Here is a tiny trained network, its code and every weight. The questions are about switching its units off for an input and a class, where a switched-off unit gives its printed mean instead of its output.

import numpy as np


def w(rows, s, z=0):
    codes = np.array(rows[::2]) - 128.0
    scale = np.full(codes.shape[1], s)
    scale[-1] = z or s
    return codes * scale


def f(y):
    return np.maximum(y, 0)


def log_softmax(a):
    a = a - a.max(-1, keepdims=True)
    return a - np.log(np.exp(a).sum(-1, keepdims=True))


def net(x, mask):
    res = np.array(x, float).reshape(1, 4) / 4 @ E
    y = f(res @ A[0][:, :-1].T + A[0][:, -1])
    res = res + np.where(mask, y, B[0][:, -1]) @ B[0][:, :-1]
    return log_softmax(res[-1] @ U[:, :-1].T + U[:, -1])


A, B = {}, {}
E = w([
[109,182,179,151,60,27,115,91,133],'x0',
[217,106,35,106,104,99,100,79,89],'x1',
[165,127,162,71,53,170,62,205,127],'x2',
[154,217,102,159,176,58,161,254,99],'x3',
],0.0079)
A[0] = w([
[170,128,141,88,9,183,69,176,132,113],'n0',
[119,82,144,109,73,194,98,7,134,107],'n1',
[22,122,215,144,152,194,136,152,140,104],'n2',
[147,137,126,137,80,144,90,174,137,116],'n3',
[118,123,148,136,81,86,122,101,128,104],'n4',
[100,129,98,145,173,113,183,70,135,87],'n5',
[137,110,105,124,177,199,128,130,133,121],'n6',
[119,149,165,139,40,25,122,88,127,85],'n7',
[98,136,90,157,215,90,145,24,135,107],'n8',
[140,99,82,124,173,189,148,149,127,81],'n9',
[217,106,14,118,86,115,90,72,108,85],'n10',
[115,139,153,138,81,89,122,102,128,174],'n11',
[110,111,148,124,97,166,112,62,137,81],'n12',
[138,99,95,123,163,209,128,137,118,133],'n13',
[170,153,85,132,155,51,129,209,117,120],'n14',
[135,126,116,126,125,134,119,122,117,254],'n15',
],0.013,0.0086)
B[0] = w([
[122,37,175,125,142,145,138,156,50,249],'n0',
[104,192,66,192,136,97,175,200,114,248],'n1',
[175,164,174,80,85,57,170,62,138,199],'n2',
[123,87,132,139,152,123,141,121,74,179],'n3',
[128,149,123,104,160,153,87,122,143,168],'n4',
[133,81,185,116,134,137,113,168,86,169],'n5',
[134,146,99,98,146,154,67,117,131,174],'n6',
[161,164,106,80,157,159,5,113,113,211],'n7',
[129,45,165,118,123,145,139,161,49,198],'n8',
[140,158,104,92,130,131,29,127,89,169],'n9',
[170,175,228,86,85,57,144,63,156,235],'n10',
[108,107,76,81,159,175,140,99,161,194],'n11',
[129,184,122,158,134,97,122,182,89,180],'n12',
[118,146,101,96,177,163,79,107,152,185],'n13',
[101,193,91,171,125,99,175,177,110,224],'n14',
[45,73,73,86,124,199,253,86,242,215],'n15',
],0.02,0.013)
U = w([
[90,195,45,170,145,83,179,203,101,139],'0',
[118,2,168,110,150,143,140,156,42,122],'1',
[132,160,59,69,191,172,36,87,136,114],'2',
[160,155,175,94,81,53,166,56,155,144],'3',
[70,53,68,133,129,193,196,95,237,255],'4',
[143,108,117,177,114,113,104,126,145,95],'5',
[142,100,113,189,99,129,110,141,172,85],'6',
],0.0091,0.006)

Each question gives the input, the list of numbers given to net, and the class t.
The units are the neurons (one row each of A and B). Each row of codes is followed by its name. A weight is (code - 128) times the scale printed after its matrix; where a second scale follows, it is the last column's (A, B and U).
mask holds one flag per neuron, in row order. A switched-off neuron (its flag False) gives its mean, the last column of its row in B, instead of its output. The means were averaged over made-up inputs and are rounded, as every weight is.
A unit's drop is (log p(t) with every unit on - log p(t) with that unit switched off) / (log p(t) with every unit on - log p(t) with every unit switched off).
The circuit of an input: a set's keep is (log p(t) with only the set's units on - log p(t) with every unit switched off) / (log p(t) with every unit on - log p(t) with every unit switched off). Starting from the 12 units with the biggest drops (on a tie, the unit counted first), units are removed one at a time, each time the one whose removal leaves the highest keep (on an exact tie, the one counted first), for as long as the keep stays at least 0.8.
units of the circuit, in order: the units of the circuit, biggest drop first
most important unit: the unit with the biggest drop
k most important neurons: the k neurons with the biggest drops, biggest first
drop when u is switched off: that unit's drop, to one decimal
input [-5,5,0,1], class 2: 3 most important neurons -> n2, n13, n9
input [-8,7,-7,5], class 2: 4 most important neurons -> n0, n9, n13, n6
input [6,7,8,7], class 1: 3 most important neurons -> n0, n1, n3
input [8,4,-7,-1], class 2: 2 most important neurons -> n7, n0
input [-8,2,5,2], class 2: most important unit -> n13
input [8,3,8,-8], class 0: 3 most important neurons -> n1, n12, n8
input [-3,-7,2,-8], class 0: 3 most important neurons -> n1, n10, n12
input [1,-6,-1,5], class 3: 2 most important neurons -> n1, n2
input [-3,6,-7,3], class 1: 2 most important neurons -> n8, n5
input [1,-8,0,-6], class 3: 2 most important neurons -> n2, n14
input [0,5,-4,-3], class 3: 4 most important neurons -> n10, n0, n14, n3
input [-3,-2,-3,1], class 4: units of the circuit, in order -> n0, n7, n1
input [8,3,3,7], class 2: 2 most important neurons -> n7, n1
input [7,6,6,4], class 2: units of the circuit, in order -> n7
input [8,-6,-3,-5], class 2: drop when n7 is switched off -> 1.1
input [-4,3,7,5], class 1: drop when n0 is switched off -> 2.2
input [8,5,-4,-1], class 2: drop when n7 is switched off -> 0.9
